Below is a small trained network, with its code and all its weights. Each question gives an input and a class and asks what happens when units are switched off, that is, made to give their printed mean instead of their output.

import numpy as np


def w(rows, s, z=0):
    codes = np.array(rows[::2]) - 128.0
    scale = np.full(codes.shape[1], s)
    scale[-1] = z or s
    return codes * scale


def norm(h):
    return h / np.sqrt((h * h).mean(-1, keepdims=True) + 1e-5)


def f(y):
    return y / 2 * (1 + np.tanh(0.7978845608 * (y + 0.044715 * y**3)))


def log_softmax(a):
    a = a - a.max(-1, keepdims=True)
    return a - np.log(np.exp(a).sum(-1, keepdims=True))


def net(x, mask):
    res = np.array(x, float).reshape(1, 2) / 4 @ E
    u = 0
    for l in range(2):
        y = f(norm(res) @ A[l][:, :-1].T + A[l][:, -1])
        res = res + np.where(mask[u : u + 16], y, B[l][:, -1]) @ B[l][:, :-1]
        u += 16
    return log_softmax(norm(res)[-1] @ U[:, :-1].T + U[:, -1])


A, B = {}, {}
E = w([
[254,88,136,40,19,82],'x0',
[86,58,138,55,121,45],'x1',
],0.00043)
A[0] = w([
[91,146,27,207,214,158,95],'L0N1',
[172,180,108,252,122,189,59],'L0N2',
[159,107,133,98,108,121,105],'L0N3',
[116,104,145,121,161,106,108],'L0N4',
[85,95,170,109,126,95,115],'L0N5',
[86,165,66,187,180,151,113],'L0N6',
[100,82,164,129,159,75,77],'L0N7',
[122,142,119,145,120,108,171],'L0N8',
[154,119,103,128,117,119,78],'L0N9',
[129,114,163,126,119,143,3],'L0N10',
[219,148,143,119,83,162,168],'L0N11',
[159,108,131,99,86,112,56],'L0N12',
[113,99,149,128,132,119,98],'L0N13',
[116,134,89,153,143,149,98],'L0N14',
[153,100,110,130,110,137,124],'L0N15',
[107,84,155,133,152,87,47],'L0N16',
],0.0027,0.00063)
B[0] = w([
[191,119,190,63,38,173,253],'L0N1',
[56,45,86,179,220,119,226],'L0N2',
[118,135,185,110,100,165,139],'L0N3',
[161,133,90,142,139,153,133],'L0N4',
[112,138,56,200,149,130,150],'L0N5',
[180,124,188,80,72,187,215],'L0N6',
[146,152,64,156,164,113,145],'L0N7',
[100,133,115,152,80,136,139],'L0N8',
[103,138,152,77,116,134,119],'L0N9',
[166,108,138,81,180,122,99],'L0N10',
[108,250,58,107,118,108,185],'L0N11',
[127,144,212,101,139,133,140],'L0N12',
[158,142,110,165,154,143,126],'L0N13',
[135,113,150,128,115,133,136],'L0N14',
[129,177,151,118,111,111,130],'L0N15',
[157,130,68,134,174,107,128],'L0N16',
],0.0013)
A[1] = w([
[128,67,184,110,85,113,147],'L1N1',
[129,73,68,135,139,100,147],'L1N2',
[133,74,177,114,110,96,150],'L1N3',
[145,83,185,178,157,146,151],'L1N4',
[121,81,254,145,137,161,30],'L1N5',
[128,142,101,164,128,151,76],'L1N6',
[152,150,146,102,113,125,84],'L1N7',
[140,149,101,154,137,163,141],'L1N8',
[129,118,90,135,130,106,162],'L1N9',
[141,102,124,148,123,130,181],'L1N10',
[130,111,91,125,138,108,152],'L1N11',
[100,120,139,133,137,141,51],'L1N12',
[157,119,115,137,120,154,131],'L1N13',
[100,160,97,114,133,129,225],'L1N14',
[115,125,174,127,136,133,133],'L1N15',
[83,108,122,181,171,138,2],'L1N16',
],0.0044,0.00048)
B[1] = w([
[120,143,81,210,178,203,172],'L1N1',
[30,197,245,109,143,85,156],'L1N2',
[113,111,125,207,185,249,150],'L1N3',
[137,181,161,118,61,73,193],'L1N4',
[135,59,221,202,28,149,248],'L1N5',
[88,90,110,109,168,185,136],'L1N6',
[150,119,117,150,66,75,139],'L1N7',
[81,59,160,140,186,142,151],'L1N8',
[91,134,196,134,130,185,138],'L1N9',
[122,190,132,117,142,118,140],'L1N10',
[95,144,180,149,121,166,138],'L1N11',
[171,125,103,129,133,134,134],'L1N12',
[80,138,125,98,169,53,143],'L1N13',
[183,68,175,189,98,177,157],'L1N14',
[144,125,125,112,93,135,140],'L1N15',
[201,148,62,107,119,113,166],'L1N16',
],0.0016)
U = w([
[152,34,25,82,243,217,123],'0',
[173,91,117,198,178,67,2],'1',
[245,216,54,41,21,37,168],'2',
[169,20,233,242,8,228,175],'3',
[2,210,221,101,223,68,165],'4',
],0.0076)

Each question gives the input, the list of numbers given to net, and the class t.
The units are the neurons (one row each of A and B). Each row of codes is followed by its name. A weight is (code - 128) times the scale printed after its matrix; where a second scale follows, it is the last column's (A, B and U).
mask holds one flag per neuron, layer by layer. A switched-off neuron (its flag False) gives its mean, the last column of its row in B, instead of its output. The means were averaged over made-up inputs and are rounded, as every weight is.
A unit's drop is (log p(t) with every unit on - log p(t) with that unit switched off) / (log p(t) with every unit on - log p(t) with every unit switched off).
The circuit of an input: a set's keep is (log p(t) with only the set's units on - log p(t) with every unit switched off) / (log p(t) with every unit on - log p(t) with every unit switched off). Starting from the 12 units with the biggest drops (on a tie, the unit counted first), units are removed one at a time, each time the one whose removal leaves the highest keep (on an exact tie, the one counted first), for as long as the keep stays at least 0.8.
circuit, biggest first: the units of the circuit, biggest drop first
most important unit: the unit with the biggest drop
k most important neurons: the k neurons with the biggest drops, biggest first
k most important neurons of layer l: the k neurons of layer l with the biggest drops, biggest first
drop when u is switched off: that unit's drop, to one decimal
input [3,-5], class 0: 3 most important neurons of layer 0 => (L0N11; L0N2; L0N1)
input [3,3], class 2: circuit, biggest first => (L1N5)
input [5,-7], class 2: 2 most important neurons => (L0N11; L1N5)
input [4,-3], class 2: 2 most important neurons => (L0N11; L1N5)
input [-1,1], class 4: 2 most important neurons of layer 1 => (L1N5; L1N13)
input [1,-4], class 0: 3 most important neurons => (L0N11; L0N2; L1N5)
input [5,3], class 2: 2 most important neurons => (L0N2; L1N5)
input [4,8], class 4: 2 most important neurons of layer 0 => (L0N1; L0N6)
input [1,-1], class 2: 2 most important neurons => (L0N11; L1N5)
input [2,6], class 4: circuit, biggest first => (L0N1; L1N2)
input [4,-7], class 0: 4 most important neurons of layer 1 => (L1N5; L1N4; L1N2; L1N8)
input [4,6], class 4: 4 most important neurons => (L0N1; L0N6; L1N5; L1N2)
input [1,-8], class 0: 3 most important neurons of layer 0 => (L0N11; L0N2; L0N12)
input [4,-4], class 2: circuit, biggest first => (L0N11)
input [-8,6], class 3: 2 most important neurons => (L0N11; L0N1)
input [3,4], class 4: 3 most important neurons => (L0N1; L0N6; L1N5)
input [6,-8], class 2: 4 most important neurons => (L0N11; L1N5; L1N3; L1N1)
input [1,-5], class 0: drop when L0N11 is switched off => 1.3
input [7,-5], class 2: drop when L0N11 is switched off => 0.7
input [7,-3], class 2: most important unit => L0N11
input [1,3], class 4: drop when L0N1 is switched off => 0.1
